Each row, then one of two labels for whether it has a hidden trait; a new part has new ones
[-17.6 -29.7  -7.3  12.5  12.1  27.5  22.4 -17.3 -35.2  12.6 -37.4 -22.1
  15.7  -0.9 -12.1   5.1  -0.3  20.0  -7.3  44.7  -6.8   9.6 -35.7   1.7
  69.3  12.4 -15.5  32.7 -10.1 -34.0 -34.9 -14.0  33.4   4.8] : Bili
[  9.8  -7.7  -8.1   6.4   3.6   0.5  13.2   4.1  -9.6 -27.3 -16.5  -9.3
  -7.2 -12.0   6.0  28.3   8.0  -0.5   3.8  40.8   0.9  -3.3  -1.0 -37.7
  26.3 -10.0 -14.2   6.7  35.1   6.7  10.6  13.1  35.3  23.4] : Kegaz
[-15.1  33.9   3.5 -23.7  -1.9  32.5 -17.4   2.2 -17.1 -19.1  30.5  -0.1
  -9.5 -17.6  -3.7  22.9 -14.5  -7.0  52.7   3.8 -13.5  -0.6  -5.4  16.7
   6.5   9.2  12.1   8.9  13.0  13.2 -13.0  19.3  -9.5   0.8] : Kegaz
[-20.3 -16.2  -0.7  -1.7   3.3  24.9   0.5 -13.5 -19.0  16.0 -29.8 -15.5
   7.1  11.8 -18.3  10.3   5.4   5.1   2.9  18.1  -7.5  10.1 -27.1  16.4
  54.2  23.4  -6.2  27.9 -17.5 -26.8 -30.4  -3.2  17.1 -14.5] : Bili
[-32.8   5.9  -6.8  -2.2   7.8  13.9  41.7   6.8  11.9  18.9 -26.6   0.0
  15.1  16.3   0.1  13.3 -11.9   2.2  -8.3  47.3   7.5   2.1 -15.2   1.4
   7.6  35.1  18.8  35.4 -21.6 -29.8 -53.7  -5.1  21.5 -20.1] : Bili
[ 12.1  -2.2   0.4  19.3  10.5   0.7   0.4  13.7 -21.9  -1.2 -19.2   2.6
  -3.3  -7.4  39.6  21.9  -0.9  11.5 -33.7  21.6  20.8 -22.8  17.4 -63.3
 -15.0   4.0 -12.8  14.6  13.2 -27.2 -24.4   0.4   5.9  47.7] : Bili
[-26.6 -10.7   2.1  22.1  -2.2  16.6   4.0   1.1 -21.6 -13.4  -0.3   3.5
  -4.0  30.6  49.5  20.2   0.9   2.6 -11.1   2.8  12.9 -16.0  11.4  26.5
 -13.0  -6.7  -7.6  21.6  45.7 -30.0 -18.6  -1.2  21.3  -5.5] : Bili
[-23.2  39.9   6.9 -57.4  -6.7  52.5  14.6  -4.5 -21.4   4.8  31.3   7.0
   4.9 -13.2   3.0   2.7 -44.7  13.3  28.5 -20.0  -8.4   0.4 -26.2  21.0
  -0.9   7.5  14.8  -0.8 -14.5  -9.9 -31.8 -17.6 -20.4  -9.7] : Kegaz
[-21.1  -7.1  -4.6  23.4   9.9  27.2  37.0  -4.1  -3.3  10.5 -31.0  -5.9
  12.7   4.8  16.0   5.3  -4.6  17.1   8.5  37.9   1.9   0.1 -28.4  -1.2
  37.5  16.2   7.8  32.0 -14.9 -32.7 -44.1 -17.2  44.6 -11.6] : Bili
[ -8.4  -8.0   0.3  11.4   0.9  22.3  14.3  -4.2  -4.4   4.5 -27.0  -3.2
   1.7  21.1  19.0  12.5  20.1   6.1   8.1   8.3   8.2   0.4 -32.9  -8.5
  47.7  16.5   0.6  21.0  -6.0 -39.1 -12.7  -1.1  45.2 -17.5] : Bili
[  1.8   1.4   1.5   2.2  -3.9  17.4  17.4   0.8  14.4   1.3 -26.8   5.2
  -2.4  29.2  27.8  16.4  31.5  -0.8   3.6  -2.8  18.7  -0.9 -30.4 -24.5
  36.0  16.0   4.1  19.3  -3.4 -35.3   2.5   4.1  45.1 -19.9] : Bili
[  0.1  22.5  -0.5 -11.4  -3.1   5.2 -10.8  -6.6   0.6  -1.2  15.5   1.1
  -3.4 -17.7   0.0   6.9  -0.4  -8.4  17.7  -4.5  -1.5   3.6   6.8   5.8
  -9.8  -3.2   3.7   3.7  -0.9  23.2  -3.6   7.6 -19.2   5.8] : Kegaz
[ -9.1 -30.6  -0.3 -33.0  -2.6  27.2 -15.6 -19.4 -46.2  12.2 -42.0 -25.6
   1.0  26.9 -43.2  19.0  28.1  -5.5 -19.7  12.4  -8.1  19.4 -28.7   8.9
  86.7  26.7 -29.2  21.1  -9.6 -27.9   5.1  16.7   6.9  -6.4] : Bili
